Here is a tiny trained network, its code and every weight. The questions are about switching its units off for an input and a class, where a switched-off unit gives its printed mean instead of its output.

import numpy as np


def w(rows, s, z=0):
    codes = np.array(rows[::2]) - 128.0
    scale = np.full(codes.shape[1], s)
    scale[-1] = z or s
    return codes * scale


def f(y):
    return y / 2 * (1 + np.tanh(0.7978845608 * (y + 0.044715 * y**3)))


def log_softmax(a):
    a = a - a.max(-1, keepdims=True)
    return a - np.log(np.exp(a).sum(-1, keepdims=True))


def net(x, mask):
    res = np.array(x, float).reshape(1, 6) / 4 @ E
    y = f(res @ A[0][:, :-1].T + A[0][:, -1])
    res = res + np.where(mask, y, B[0][:, -1]) @ B[0][:, :-1]
    return log_softmax(res[-1] @ U[:, :-1].T + U[:, -1])


A, B = {}, {}
E = w([
[126,128,125,126,124,127,135,136,131,127,126],'x0',
[131,128,139,128,125,127,136,140,128,124,135],'x1',
[215,156,168,95,56,139,53,119,246,138,146],'x2',
[116,131,119,136,133,127,125,120,145,131,120],'x3',
[133,213,40,187,100,216,134,106,118,100,234],'x4',
[155,191,158,42,202,219,173,97,154,77,79],'x5',
],0.011)
A[0] = w([
[149,130,189,81,162,119,114,129,155,122,81,94],'N0',
[179,143,118,156,53,118,41,127,194,156,163,138],'N1',
[97,97,113,125,189,112,190,144,73,110,91,204],'N2',
[117,104,180,62,196,128,137,136,135,136,63,176],'N3',
[85,108,89,167,121,103,120,164,86,142,144,199],'N4',
[129,196,114,119,138,204,155,95,125,80,155,3],'N5',
[153,145,171,85,88,140,76,126,198,117,108,164],'N6',
[106,22,161,145,92,2,71,165,119,180,85,195],'N7',
[90,130,87,176,142,133,175,126,65,138,165,192],'N8',
[96,101,119,116,180,129,202,128,69,123,93,231],'N9',
[115,120,76,202,78,124,97,144,112,145,210,134],'N10',
[152,137,124,125,81,147,78,131,147,152,182,108],'N11',
[150,135,120,118,151,107,147,123,113,138,108,104],'N12',
],0.0098,0.005)
B[0] = w([
[139,78,137,94,91,107,116,141,183,166,100,183],'N0',
[174,157,163,141,77,91,155,111,159,102,193,222],'N1',
[95,138,146,171,149,100,167,105,84,64,151,217],'N2',
[128,88,183,105,112,87,186,91,137,120,150,216],'N3',
[110,117,107,184,114,127,115,159,83,125,79,192],'N4',
[144,178,106,115,170,185,119,166,124,126,141,177],'N5',
[170,90,121,90,88,127,101,126,189,187,138,204],'N6',
[147,218,117,128,192,249,112,156,130,102,154,248],'N7',
[85,91,84,194,161,121,99,155,69,147,45,206],'N8',
[94,148,149,184,125,113,189,74,81,73,145,220],'N9',
[124,79,124,157,63,64,139,67,103,125,131,214],'N10',
[162,132,150,138,105,117,139,127,118,109,194,178],'N11',
[134,122,153,107,128,128,146,121,116,115,127,137],'N12',
],0.011,0.017)
U = w([
[87,193,96,141,219,224,130,154,90,105,104,211],'0',
[128,106,172,139,101,2,178,57,123,98,181,166],'1',
[178,208,113,95,138,218,35,162,186,148,169,156],'2',
[143,2,149,59,101,78,98,127,187,185,81,5],'3',
[85,20,45,159,112,44,65,135,96,146,82,78],'4',
],0.0084,0.0025)

Each question gives the input, the list of numbers given to net, and the class t.
The units are the neurons (one row each of A and B). Each row of codes is followed by its name. A weight is (code - 128) times the scale printed after its matrix; where a second scale follows, it is the last column's (A, B and U).
mask holds one flag per neuron, in row order. A switched-off neuron (its flag False) gives its mean, the last column of its row in B, instead of its output. The means were averaged over made-up inputs and are rounded, as every weight is.
A unit's drop is (log p(t) with every unit on - log p(t) with that unit switched off) / (log p(t) with every unit on - log p(t) with every unit switched off).
The circuit of an input: a set's keep is (log p(t) with only the set's units on - log p(t) with every unit switched off) / (log p(t) with every unit on - log p(t) with every unit switched off). Starting from the 12 units with the biggest drops (on a tie, the unit counted first), units are removed one at a time, each time the one whose removal leaves the highest keep (on an exact tie, the one counted first), for as long as the keep stays at least 0.8.
units of the circuit, in order: the units of the circuit, biggest drop first
k most important neurons: the k neurons with the biggest drops, biggest first
drop when u is switched off: that unit's drop, to one decimal
input [-4,-3,8,-3,2,1], class 2: 4 most important neurons => N3; N9; N10; N2
input [-5,6,7,6,-6,-5], class 2: units of the circuit, in order => N7
input [-8,-3,-5,-2,2,0], class 4: units of the circuit, in order => N7; N8
input [-1,2,-4,-1,8,0], class 4: units of the circuit, in order => N7; N8
input [3,0,6,-2,-3,0], class 2: 2 most important neurons => N10; N7
input [3,-6,1,4,7,1], class 2: 2 most important neurons => N5; N9
input [7,8,1,-5,-2,8], class 3: 2 most important neurons => N0; N1
input [3,7,6,6,-1,0], class 2: 3 most important neurons => N10; N3; N9
input [7,8,7,2,-7,2], class 3: 2 most important neurons => N0; N3
input [-3,-5,1,-2,-5,1], class 3: 2 most important neurons => N3; N0
input [8,7,-2,8,4,-1], class 4: drop when N7 is switched off => 0.5
input [1,-6,1,6,0,-5], class 2: 2 most important neurons => N7; N9
input [2,-1,-3,5,4,-1], class 4: drop when N7 is switched off => 0.5
input [8,-7,-2,7,3,-5], class 4: drop when N8 is switched off => 0.0
input [5,8,1,1,4,3], class 2: units of the circuit, in order => N9
